Here is a tiny trained network, its code and every weight. The questions are about switching its units off for an input and a target symbol, where a switched-off unit gives its printed mean instead of its output.

import numpy as np


def w(rows, s, z=0):
    codes = np.array(rows[::2]) - 128.0
    scale = np.full(codes.shape[1], s)
    scale[-1] = z or s
    return codes * scale


def norm(h):
    return h / np.sqrt((h * h).mean(-1, keepdims=True) + 1e-5)


def f(y):
    return y / 2 * (1 + np.tanh(0.7978845608 * (y + 0.044715 * y**3)))


def softmax(a):
    e = np.exp(a - a.max(-1, keepdims=True))
    return e / e.sum(-1, keepdims=True)


def log_softmax(a):
    a = a - a.max(-1, keepdims=True)
    return a - np.log(np.exp(a).sum(-1, keepdims=True))


def net(x, mask):
    ids = ['αβγδθλπτφω'.index(c) for c in x.split()]
    T = len(ids)
    res = E[ids] + P[:T]
    r = norm(res)
    for j in range(2):
        rows = slice(4 * j, 4 * j + 4)
        q, k, v = (r @ M[0][rows].T for M in (Q, K, V))
        z = softmax(np.where(np.tri(T) > 0, q @ k.T / 4**0.5, -1e9)) @ v
        o = O[0][rows]
        res = res + np.where(mask[j], z, o[:, -1]) @ o[:, :-1]
    y = f(norm(res) @ A[0][:, :-1].T + A[0][:, -1])
    res = res + np.where(mask[2:14], y, B[0][:, -1]) @ B[0][:, :-1]
    return log_softmax(norm(res)[-1] @ U[:, :-1].T + U[:, -1])


Q, K, V, O, A, B = {}, {}, {}, {}, {}, {}
E = w([
[158,129,112,106],'α',
[191,125,148,103],'β',
[128,153,83,135],'γ',
[152,147,107,124],'δ',
[143,138,93,112],'θ',
[165,155,134,132],'λ',
[170,88,129,69],'π',
[114,112,58,95],'τ',
[24,112,254,167],'φ',
[139,101,91,83],'ω',
],0.0094)
P = w([
[170,187,101,99],'0',
[136,211,115,77],'1',
[199,102,80,169],'2',
[107,236,136,50],'3',
[174,50,103,200],'4',
[142,44,116,1],'5',
],0.0056)
Q[0] = w([
[112,92,105,133],'h0',
[167,177,185,120],'h0',
[153,129,157,134],'h0',
[180,197,248,100],'h0',
[222,1,40,238],'h1',
[65,157,161,255],'h1',
[144,77,47,87],'h1',
[232,81,131,155],'h1',
],0.017)
K[0] = w([
[133,165,104,133],'h0',
[68,52,166,151],'h0',
[106,139,135,134],'h0',
[31,29,161,177],'h0',
[6,202,233,40],'h1',
[184,187,84,24],'h1',
[122,103,196,177],'h1',
[19,137,164,117],'h1',
],0.018)
V[0] = w([
[142,143,124,110],'h0',
[110,146,154,124],'h0',
[160,135,86,113],'h0',
[121,146,145,115],'h0',
[211,68,135,50],'h1',
[83,136,67,161],'h1',
[60,30,74,25],'h1',
[80,152,5,136],'h1',
],0.014)
O[0] = w([
[175,118,154,134,184],'h0',
[107,141,149,123,114],'h0',
[220,104,113,137,214],'h0',
[140,134,160,130,144],'h0',
[159,123,142,215,254],'h1',
[148,122,173,71,76],'h1',
[185,219,205,166,71],'h1',
[138,94,253,76,135],'h1',
],0.015,0.0073)
A[0] = w([
[49,142,203,107,147],'n0',
[141,211,128,151,104],'n1',
[136,50,192,154,109],'n2',
[105,62,128,93,172],'n3',
[36,177,156,142,255],'n4',
[170,133,126,42,111],'n5',
[132,182,74,191,103],'n6',
[151,171,189,79,159],'n7',
[117,197,149,191,52],'n8',
[5,102,191,175,80],'n9',
[131,89,111,208,122],'n10',
[125,118,124,139,122],'n11',
],0.02,0.0042)
B[0] = w([
[72,215,4,172,159],'n0',
[176,108,77,88,149],'n1',
[124,48,77,191,239],'n2',
[132,138,147,44,196],'n3',
[30,181,139,81,165],'n4',
[37,165,87,141,173],'n5',
[8,150,108,137,222],'n6',
[109,198,208,87,196],'n7',
[162,109,46,37,161],'n8',
[56,179,57,198,163],'n9',
[147,183,155,112,254],'n10',
[134,126,138,132,138],'n11',
],0.03,0.0085)
U = w([
[248,164,152,110,252],'α',
[43,141,181,29,128],'β',
[64,50,214,189,90],'γ',
[136,205,233,137,139],'δ',
[218,205,4,115,31],'θ',
[194,85,92,253,163],'λ',
[174,119,92,8,163],'π',
[104,1,69,114,81],'τ',
[65,225,99,229,136],'φ',
[120,127,94,109,88],'ω',
],0.0085,0.0025)

Each question gives the input, a string of symbols that net reads in full, and the target symbol t.
The units are the heads (4 rows each of Q, K, V and O) and the neurons (one row each of A and B). Each row of codes is followed by its name. A weight is (code - 128) times the scale printed after its matrix; where a second scale follows, it is the last column's (O, A, B and U).
mask holds one flag per unit, heads first, then neurons. A switched-off unit (its flag False) gives its mean, the last column of its rows in O or B, instead of its output. The means were averaged over made-up inputs and are rounded, as every weight is.
A unit's drop is (log p(t) with every unit on - log p(t) with that unit switched off) / (log p(t) with every unit on - log p(t) with every unit switched off).
The circuit of an input: a set's keep is (log p(t) with only the set's units on - log p(t) with every unit switched off) / (log p(t) with every unit on - log p(t) with every unit switched off). Starting from the 12 units with the biggest drops (on a tie, the unit counted first), units are removed one at a time, each time the one whose removal leaves the highest keep (on an exact tie, the one counted first), for as long as the keep stays at least 0.8.
units of the circuit, in order: the units of the circuit, biggest drop first
unit that matters most: the unit with the biggest drop
top k neurons: the k neurons with the biggest drops, biggest first
which heads matter: for each layer, one digit per head in row order, 1 if its drop is at least 0.15 and else 0, layers parted by /
drop when u is switched off: that unit's drop, to one decimal
input λ γ π γ, target θ: which heads matter : 01
input λ τ τ, target δ: unit that matters most : n7
input π π τ, target θ: which heads matter : 01
input γ δ γ λ, target β: top 2 neurons : n7, n3
input β π γ γ π, target β: which heads matter : 01
input α γ δ α γ γ, target β: top 3 neurons : n7, n5, n3
input α β λ γ ω τ, target α: which heads matter : 01
input π θ ω α δ λ, target τ: which heads matter : 01
input ω γ λ π δ, target θ: units of the circuit, in order : h1, n8
input β δ β, target τ: units of the circuit, in order : h1, n2
input α β π δ θ, target τ: top 2 neurons : n2, n3
input δ α α γ γ δ, target β: top 2 neurons : n7, n5
input λ γ θ α θ α, target γ: top 3 neurons : n2, n7, n10
input λ β γ θ β, target γ: unit that matters most : h1
input β ω π θ, target θ: top 2 neurons : n8, n1
input β λ β, target π: units of the circuit, in order : h1, n3, n6
input ω δ π, target τ: units of the circuit, in order : h1, n2
input θ γ ω α λ ω, target π: top 2 neurons : n3, n2
input δ α α φ β, target β: which heads matter : 11
input τ π ω τ γ τ, target β: units of the circuit, in order : h1
input τ β α θ λ, target γ: which heads matter : 01
input δ α θ τ, target γ: which heads matter : 11
input τ δ τ ω α, target α: drop when n6 is switched off : 0.0
input τ γ λ, target β: drop when n7 is switched off : 0.4
